Here is a tiny trained network, its code and every weight. The questions are about switching its units off for an input and a class, where a switched-off unit gives its printed mean instead of its output.

import numpy as np


def w(rows, s, z=0):
    codes = np.array(rows[::2]) - 128.0
    scale = np.full(codes.shape[1], s)
    scale[-1] = z or s
    return codes * scale


def norm(h):
    return h / np.sqrt((h * h).mean(-1, keepdims=True) + 1e-5)


def f(y):
    return y / 2 * (1 + np.tanh(0.7978845608 * (y + 0.044715 * y**3)))


def log_softmax(a):
    a = a - a.max(-1, keepdims=True)
    return a - np.log(np.exp(a).sum(-1, keepdims=True))


def net(x, mask):
    res = np.array(x, float).reshape(1, 8) / 4 @ E
    u = 0
    for l in range(2):
        y = f(norm(res) @ A[l][:, :-1].T + A[l][:, -1])
        res = res + np.where(mask[u : u + 7], y, B[l][:, -1]) @ B[l][:, :-1]
        u += 7
    return log_softmax(norm(res)[-1] @ U[:, :-1].T + U[:, -1])


A, B = {}, {}
E = w([
[140,144,29,181,113,80,131,72,219],'x0',
[246,102,142,143,84,139,93,114,181],'x1',
[51,132,85,70,131,7,57,101,46],'x2',
[200,151,88,169,182,155,213,210,152],'x3',
[195,193,121,74,58,99,156,159,106],'x4',
[63,87,160,156,107,168,166,102,113],'x5',
[131,241,89,60,240,129,157,179,228],'x6',
[112,112,254,183,223,83,186,88,57],'x7',
],0.0081)
A[0] = w([
[196,95,126,74,65,237,188,209,93,2],'L0N0',
[157,138,125,127,45,238,116,220,62,149],'L0N1',
[72,145,31,25,62,70,34,112,167,102],'L0N2',
[69,147,76,146,7,234,234,213,188,118],'L0N3',
[133,2,88,223,103,170,89,126,145,95],'L0N4',
[137,250,120,29,185,44,176,149,58,138],'L0N5',
[99,150,162,108,168,45,127,212,65,156],'L0N6',
],0.0081,0.0068)
B[0] = w([
[240,37,214,81,148,168,69,110,119,161],'L0N0',
[166,1,136,140,89,164,154,146,162,220],'L0N1',
[143,181,146,111,55,88,57,40,172,253],'L0N2',
[234,71,195,47,128,174,151,212,123,231],'L0N3',
[63,187,82,70,67,19,190,171,89,209],'L0N4',
[118,40,43,26,36,153,227,178,97,236],'L0N5',
[111,110,43,132,124,182,234,141,40,210],'L0N6',
],0.0097,0.0062)
A[1] = w([
[156,68,138,177,58,73,127,139,152,96],'L1N0',
[97,181,65,106,194,147,96,169,235,123],'L1N1',
[168,157,17,185,138,137,133,136,179,79],'L1N2',
[130,146,88,98,191,234,139,184,242,106],'L1N3',
[174,154,149,146,153,255,57,155,164,3],'L1N4',
[47,113,154,168,159,91,134,116,67,104],'L1N5',
[186,221,165,41,202,55,182,108,140,166],'L1N6',
],0.0092,0.0071)
B[1] = w([
[115,159,1,148,90,198,96,173,238,228],'L1N0',
[174,203,83,220,178,12,105,200,158,183],'L1N1',
[80,150,153,185,178,55,185,150,178,159],'L1N2',
[170,204,92,148,158,26,210,198,97,252],'L1N3',
[108,146,68,19,107,110,70,129,192,149],'L1N4',
[72,94,148,185,140,203,190,97,88,221],'L1N5',
[183,104,63,200,155,240,99,201,103,207],'L1N6',
],0.0094,0.004)
U = w([
[190,59,210,136,120,211,76,162,158,17],'0',
[150,224,73,210,198,52,133,185,199,45],'1',
[80,193,31,93,16,77,45,75,194,106],'2',
[7,132,193,196,176,142,132,32,51,46],'3',
[143,92,74,76,120,174,234,201,73,255],'4',
],0.013,0.0071)

Each question gives the input, the list of numbers given to net, and the class t.
The units are the neurons (one row each of A and B). Each row of codes is followed by its name. A weight is (code - 128) times the scale printed after its matrix; where a second scale follows, it is the last column's (A, B and U).
mask holds one flag per neuron, layer by layer. A switched-off neuron (its flag False) gives its mean, the last column of its row in B, instead of its output. The means were averaged over made-up inputs and are rounded, as every weight is.
A unit's drop is (log p(t) with every unit on - log p(t) with that unit switched off) / (log p(t) with every unit on - log p(t) with every unit switched off).
The circuit of an input: a set's keep is (log p(t) with only the set's units on - log p(t) with every unit switched off) / (log p(t) with every unit on - log p(t) with every unit switched off). Starting from the 12 units with the biggest drops (on a tie, the unit counted first), units are removed one at a time, each time the one whose removal leaves the highest keep (on an exact tie, the one counted first), for as long as the keep stays at least 0.8.
units of the circuit, in order: the units of the circuit, biggest drop first
top k neurons: the k neurons with the biggest drops, biggest first
k most important neurons of layer l: the k neurons of layer l with the biggest drops, biggest first
input [5,2,0,2,0,-2,-2,4], class 1: units of the circuit, in order : L0N5
input [-8,8,-2,5,0,3,-7,-8], class 0: 3 most important neurons of layer 0 : L0N0, L0N5, L0N6
input [7,3,-2,1,2,7,-8,0], class 2: top 3 neurons : L1N0, L0N6, L0N5
input [-2,6,-1,-7,0,3,-8,6], class 3: units of the circuit, in order : L0N5, L0N3
input [1,8,2,6,4,1,-7,2], class 2: top 2 neurons : L1N0, L0N3
input [6,-5,-6,-4,1,4,6,6], class 1: units of the circuit, in order : L1N1, L0N6
input [3,-1,2,2,-4,7,-8,1], class 3: top 2 neurons : L0N5, L1N5
input [7,6,-3,-5,7,2,1,5], class 0: top 4 neurons : L1N6, L1N3, L0N5, L0N4
input [-8,8,-5,0,3,-1,-7,6], class 0: units of the circuit, in order : L0N5, L0N6
input [6,-2,-8,8,-5,0,2,-4], class 1: 2 most important neurons of layer 1 : L1N1, L1N3
input [8,-3,3,3,-6,-6,2,-3], class 1: top 2 neurons : L1N1, L1N2
input [-5,0,-7,-1,-6,7,-2,-6], class 0: top 4 neurons : L0N0, L0N5, L0N6, L0N1
input [-6,-7,8,-3,-8,6,8,-7], class 2: top 2 neurons : L0N2, L0N3
input [-8,-3,4,-4,-4,5,-5,-2], class 3: top 2 neurons : L0N5, L0N3
input [7,5,-8,4,-4,0,-3,6], class 1: top neuron : L0N5
input [-5,8,-1,6,-4,0,-2,2], class 0: top 2 neurons : L0N5, L0N0
input [3,5,8,6,-8,8,2,-6], class 2: 2 most important neurons of layer 0 : L0N2, L0N4
input [2,7,-4,4,4,0,5,3], class 1: 2 most important neurons of layer 0 : L0N6, L0N5
input [6,6,-3,-1,-2,-6,-2,8], class 1: 2 most important neurons of layer 0 : L0N3, L0N5
input [3,1,-6,-3,-4,7,-8,4], class 3: 3 most important neurons of layer 0 : L0N5, L0N3, L0N1
